Below is a small trained network, with its code and all its weights. Each question gives an input and a class and asks what happens when units are switched off, that is, made to give their printed mean instead of their output.

import numpy as np


def w(rows, s, z=0):
    codes = np.array(rows[::2]) - 128.0
    scale = np.full(codes.shape[1], s)
    scale[-1] = z or s
    return codes * scale


def norm(h):
    return h / np.sqrt((h * h).mean(-1, keepdims=True) + 1e-5)


def f(y):
    return np.maximum(y, 0)


def log_softmax(a):
    a = a - a.max(-1, keepdims=True)
    return a - np.log(np.exp(a).sum(-1, keepdims=True))


def net(x, mask):
    res = np.array(x, float).reshape(1, 7) / 4 @ E
    u = 0
    for l in range(3):
        y = f(norm(res) @ A[l][:, :-1].T + A[l][:, -1])
        res = res + np.where(mask[u : u + 3], y, B[l][:, -1]) @ B[l][:, :-1]
        u += 3
    return log_softmax(norm(res)[-1] @ U[:, :-1].T + U[:, -1])


A, B = {}, {}
E = w([
[125,137,124,130,143,125,134,132],'x0',
[126,135,123,130,145,124,136,131],'x1',
[110,104,56,111,188,219,16,134],'x2',
[113,126,111,144,127,113,124,119],'x3',
[57,137,103,127,78,184,201,183],'x4',
[134,130,144,128,129,135,121,137],'x5',
[154,2,149,145,180,99,159,218],'x6',
],0.0085)
A[0] = w([
[212,67,141,154,126,3,214,213,44],'0.n1',
[96,66,123,160,122,151,157,251,3],'0.n2',
[174,129,125,172,89,117,193,207,32],'0.n3',
],0.0066,0.0049)
B[0] = w([
[80,121,189,151,180,146,85,99,254],'0.n1',
[157,96,10,178,116,227,131,100,197],'0.n2',
[98,98,117,219,25,123,81,55,168],'0.n3',
],0.011,0.0052)
A[1] = w([
[94,164,194,144,85,65,164,103,159],'1.n1',
[77,97,159,172,80,138,254,138,5],'1.n2',
[158,75,162,176,128,94,235,148,106],'1.n3',
],0.0093,0.0029)
B[1] = w([
[194,139,112,81,105,88,214,139,255],'1.n1',
[162,201,36,202,141,225,103,133,218],'1.n2',
[44,90,144,95,202,188,12,85,193],'1.n3',
],0.011,0.0052)
A[2] = w([
[121,68,150,131,136,128,137,100,24],'2.n1',
[153,9,80,125,154,108,123,217,5],'2.n2',
[43,139,65,79,65,173,163,189,46],'2.n3',
],0.011,0.0032)
B[2] = w([
[86,121,152,93,177,72,137,204,167],'2.n1',
[192,244,124,102,63,55,252,82,247],'2.n2',
[97,72,180,108,107,115,112,236,253],'2.n3',
],0.012,0.0052)
U = w([
[229,180,128,61,148,35,188,47,127],'0',
[117,119,53,166,146,199,33,39,254],'1',
[139,169,57,136,50,165,253,199,114],'2',
[48,107,117,43,103,167,41,224,58],'3',
[78,31,228,152,200,75,112,97,63],'4',
],0.014,0.0064)

Each question gives the input, the list of numbers given to net, and the class t.
The units are the neurons (one row each of A and B). Each row of codes is followed by its name. A weight is (code - 128) times the scale printed after its matrix; where a second scale follows, it is the last column's (A, B and U).
mask holds one flag per neuron, layer by layer. A switched-off neuron (its flag False) gives its mean, the last column of its row in B, instead of its output. The means were averaged over made-up inputs and are rounded, as every weight is.
A unit's drop is (log p(t) with every unit on - log p(t) with that unit switched off) / (log p(t) with every unit on - log p(t) with every unit switched off).
The circuit of an input: a set's keep is (log p(t) with only the set's units on - log p(t) with every unit switched off) / (log p(t) with every unit on - log p(t) with every unit switched off). Starting from all 9 units, units are removed one at a time, each time the one whose removal leaves the highest keep (on an exact tie, the one counted first), for as long as the keep stays at least 0.8.
units of the circuit, in order: the units of the circuit, biggest drop first
top k neurons: the k neurons with the biggest drops, biggest first
top k neurons in layer l: the k neurons of layer l with the biggest drops, biggest first
drop of u: that unit's drop, to one decimal
input [-7,1,5,8,7,-2,-7], class 3: units of the circuit, in order	(2.n3)
input [1,-2,-8,-6,6,0,8], class 1: units of the circuit, in order	(1.n2, 1.n3)
input [-3,5,7,7,0,8,3], class 0: units of the circuit, in order	(2.n2, 1.n2)
input [-5,5,6,-2,5,7,1], class 2: top 4 neurons	(2.n2, 0.n1, 1.n3, 1.n2)
input [1,1,-7,0,3,-8,4], class 1: units of the circuit, in order	(1.n2, 1.n3)
input [4,-5,2,-8,0,6,8], class 0: top 2 neurons	(2.n2, 1.n2)
input [2,3,4,5,7,-2,0], class 3: top 2 neurons	(2.n3, 1.n1)
input [-2,1,1,1,-7,-2,8], class 0: top 3 neurons	(2.n2, 2.n3, 0.n3)
input [-2,1,1,-1,4,-6,-3], class 3: top 2 neurons	(2.n3, 2.n2)
input [-6,7,-7,-4,-3,1,1], class 4: top 3 neurons	(0.n1, 2.n2, 1.n3)
input [-7,-7,0,8,1,-2,3], class 1: top 3 neurons	(1.n1, 0.n2, 0.n1)
input [2,7,6,5,3,5,-6], class 3: units of the circuit, in order	(2.n3, 1.n2)
input [2,7,8,2,-4,-2,1], class 0: units of the circuit, in order	(0.n1, 1.n2, 2.n2)
input [1,-4,7,5,2,-6,5], class 2: units of the circuit, in order	(2.n2)
input [4,1,-8,-8,2,8,4], class 1: top 2 neurons in layer 1	(1.n2, 1.n3)
input [7,-3,0,-1,2,0,7], class 1: top 2 neurons	(1.n1, 0.n2)
input [-1,2,0,4,-1,-4,2], class 4: top 2 neurons	(0.n1, 1.n2)
input [-8,5,-5,-1,-2,-8,5], class 4: drop of 0.n1	1.5
input [4,5,6,4,2,2,7], class 2: drop of 2.n2	0.4
input [-6,-6,-6,-7,8,6,8], class 1: drop of 1.n2	0.2
input [-5,5,8,-4,6,7,-6], class 3: units of the circuit, in order	(2.n3)
input [-1,-7,8,-2,-7,7,1], class 0: top 2 neurons in layer 0	(0.n1, 0.n3)
